Below are the code and all the weights of a small trained network. Each question names an input and a target symbol and asks about switching units off, where a switched-off unit gives its printed mean instead of its output.

import numpy as np


def w(rows, s, z=0):
    codes = np.array(rows[::2]) - 128.0
    scale = np.full(codes.shape[1], s)
    scale[-1] = z or s
    return codes * scale


def f(y):
    return y / 2 * (1 + np.tanh(0.7978845608 * (y + 0.044715 * y**3)))


def softmax(a):
    e = np.exp(a - a.max(-1, keepdims=True))
    return e / e.sum(-1, keepdims=True)


def log_softmax(a):
    a = a - a.max(-1, keepdims=True)
    return a - np.log(np.exp(a).sum(-1, keepdims=True))


def net(x, mask):
    ids = ['αβζηλμξπω'.index(c) for c in x.split()]
    T = len(ids)
    res = E[ids] + P[:T]
    r = res
    for j in range(3):
        rows = slice(3 * j, 3 * j + 3)
        q, k, v = (r @ M[0][rows].T for M in (Q, K, V))
        z = softmax(np.where(np.tri(T) > 0, q @ k.T / 3**0.5, -1e9)) @ v
        o = O[0][rows]
        res = res + np.where(mask[j], z, o[:, -1]) @ o[:, :-1]
    y = f(res @ A[0][:, :-1].T + A[0][:, -1])
    res = res + np.where(mask[3:11], y, B[0][:, -1]) @ B[0][:, :-1]
    return log_softmax(res[-1] @ U[:, :-1].T + U[:, -1])


Q, K, V, O, A, B = {}, {}, {}, {}, {}, {}
E = w([
[91,190,133,124],'α',
[90,193,212,71],'β',
[231,139,161,113],'ζ',
[199,202,120,107],'η',
[134,40,246,172],'λ',
[255,189,157,34],'μ',
[191,131,70,208],'ξ',
[81,143,174,134],'π',
[102,175,118,218],'ω',
],0.0069)
P = w([
[118,116,6,21],'0',
[199,255,194,200],'1',
[194,249,230,190],'2',
[201,246,246,192],'3',
[82,170,184,152],'4',
[141,150,179,128],'5',
[200,183,216,144],'6',
[241,180,195,135],'7',
[198,164,253,186],'8',
],0.0033)
Q[0] = w([
[118,173,156,114],'h0',
[129,247,137,92],'h0',
[58,40,44,24],'h0',
[161,213,74,231],'h1',
[131,68,75,73],'h1',
[126,133,132,66],'h1',
[105,71,34,93],'h2',
[133,215,125,208],'h2',
[222,184,167,113],'h2',
],0.016)
K[0] = w([
[147,152,147,106],'h0',
[136,142,180,68],'h0',
[152,125,199,254],'h0',
[167,77,76,216],'h1',
[109,214,127,128],'h1',
[109,166,131,62],'h1',
[136,184,203,135],'h2',
[124,52,136,74],'h2',
[60,73,77,142],'h2',
],0.019)
V[0] = w([
[205,118,91,234],'h0',
[196,144,127,94],'h0',
[199,65,253,147],'h0',
[219,121,140,139],'h1',
[130,154,35,167],'h1',
[139,139,86,53],'h1',
[84,15,147,158],'h2',
[225,106,193,103],'h2',
[120,140,187,12],'h2',
],0.018)
O[0] = w([
[213,19,56,115,123],'h0',
[186,170,122,66,253],'h0',
[249,178,141,247,125],'h0',
[121,112,87,29,250],'h1',
[148,153,34,156,142],'h1',
[80,218,127,133,77],'h1',
[188,37,178,206,33],'h2',
[247,138,100,95,181],'h2',
[151,137,231,27,107],'h2',
],0.014,0.0053)
A[0] = w([
[14,104,130,209,83],'n0',
[151,70,139,222,75],'n1',
[125,80,165,101,252],'n2',
[132,234,175,154,135],'n3',
[161,127,187,135,188],'n4',
[59,75,125,197,75],'n5',
[114,1,173,147,84],'n6',
[148,120,153,97,44],'n7',
],0.0084,0.0047)
B[0] = w([
[147,44,128,160,152],'n0',
[137,75,111,43,165],'n1',
[93,85,128,163,184],'n2',
[133,154,105,196,254],'n3',
[110,100,172,120,198],'n4',
[248,159,125,123,138],'n5',
[85,135,130,185,154],'n6',
[160,196,154,128,159],'n7',
],0.016,0.0071)
U = w([
[112,79,47,203,168],'α',
[79,164,180,209,152],'β',
[135,155,138,18,3],'ζ',
[3,136,147,108,79],'η',
[79,46,189,114,236],'λ',
[242,192,140,147,16],'μ',
[145,88,64,19,182],'ξ',
[124,69,27,234,134],'π',
[216,9,180,163,91],'ω',
],0.0031,0.0053)

Each question gives the input, a string of symbols that net reads in full, and the target symbol t.
The units are the heads (3 rows each of Q, K, V and O) and the neurons (one row each of A and B). Each row of codes is followed by its name. A weight is (code - 128) times the scale printed after its matrix; where a second scale follows, it is the last column's (O, A, B and U).
mask holds one flag per unit, heads first, then neurons. A switched-off unit (its flag False) gives its mean, the last column of its rows in O or B, instead of its output. The means were averaged over made-up inputs and are rounded, as every weight is.
A unit's drop is (log p(t) with every unit on - log p(t) with that unit switched off) / (log p(t) with every unit on - log p(t) with every unit switched off).
The circuit of an input: a set's keep is (log p(t) with only the set's units on - log p(t) with every unit switched off) / (log p(t) with every unit on - log p(t) with every unit switched off). Starting from all 11 units, units are removed one at a time, each time the one whose removal leaves the highest keep (on an exact tie, the one counted first), for as long as the keep stays at least 0.8.
circuit, biggest first: the units of the circuit, biggest drop first
most important unit: the unit with the biggest drop
k most important neurons: the k neurons with the biggest drops, biggest first
heads that matter: for each layer, one digit per head in row order, 1 if its drop is at least 0.15 and else 0, layers parted by /
input λ η β, target ω: circuit, biggest first => h2
input ξ η η, target π: heads that matter => 011
input β β λ, target β: heads that matter => 100
input ξ μ β μ μ π, target μ: heads that matter => 101
input λ ζ ξ α λ ω, target ω: heads that matter => 101
input α β β π β α, target β: heads that matter => 110
input β α α λ μ α ω, target β: circuit, biggest first => h0, n3
input β ω ξ α, target β: circuit, biggest first => h0, n3
input π λ α, target λ: circuit, biggest first => h1, h2, h0
input μ ξ β, target μ: circuit, biggest first => n3, h2, h0, n7
input α η ω, target λ: circuit, biggest first => h0, n0, h2
input μ π η, target μ: circuit, biggest first => n3, h2, h0, n7
input λ μ μ μ η ξ β, target μ: heads that matter => 100
input λ ξ η ζ, target ω: circuit, biggest first => h2, h0
input λ ζ ξ, target ω: heads that matter => 101
input π π η μ η α λ ζ ω, target λ: heads that matter => 011
input β α π η μ η, target β: circuit, biggest first => h0, n3, h1
input μ λ ω π η β ζ α μ, target μ: 2 most important neurons => n3, n7
input β β η ξ λ, target β: circuit, biggest first => h0, h1, n3
input β π β π α η η π, target β: most important unit => h0
input λ ξ ζ ζ ξ ξ μ λ α, target ω: circuit, biggest first => h2, h0, n4
input ζ α α, target μ: most important unit => h2
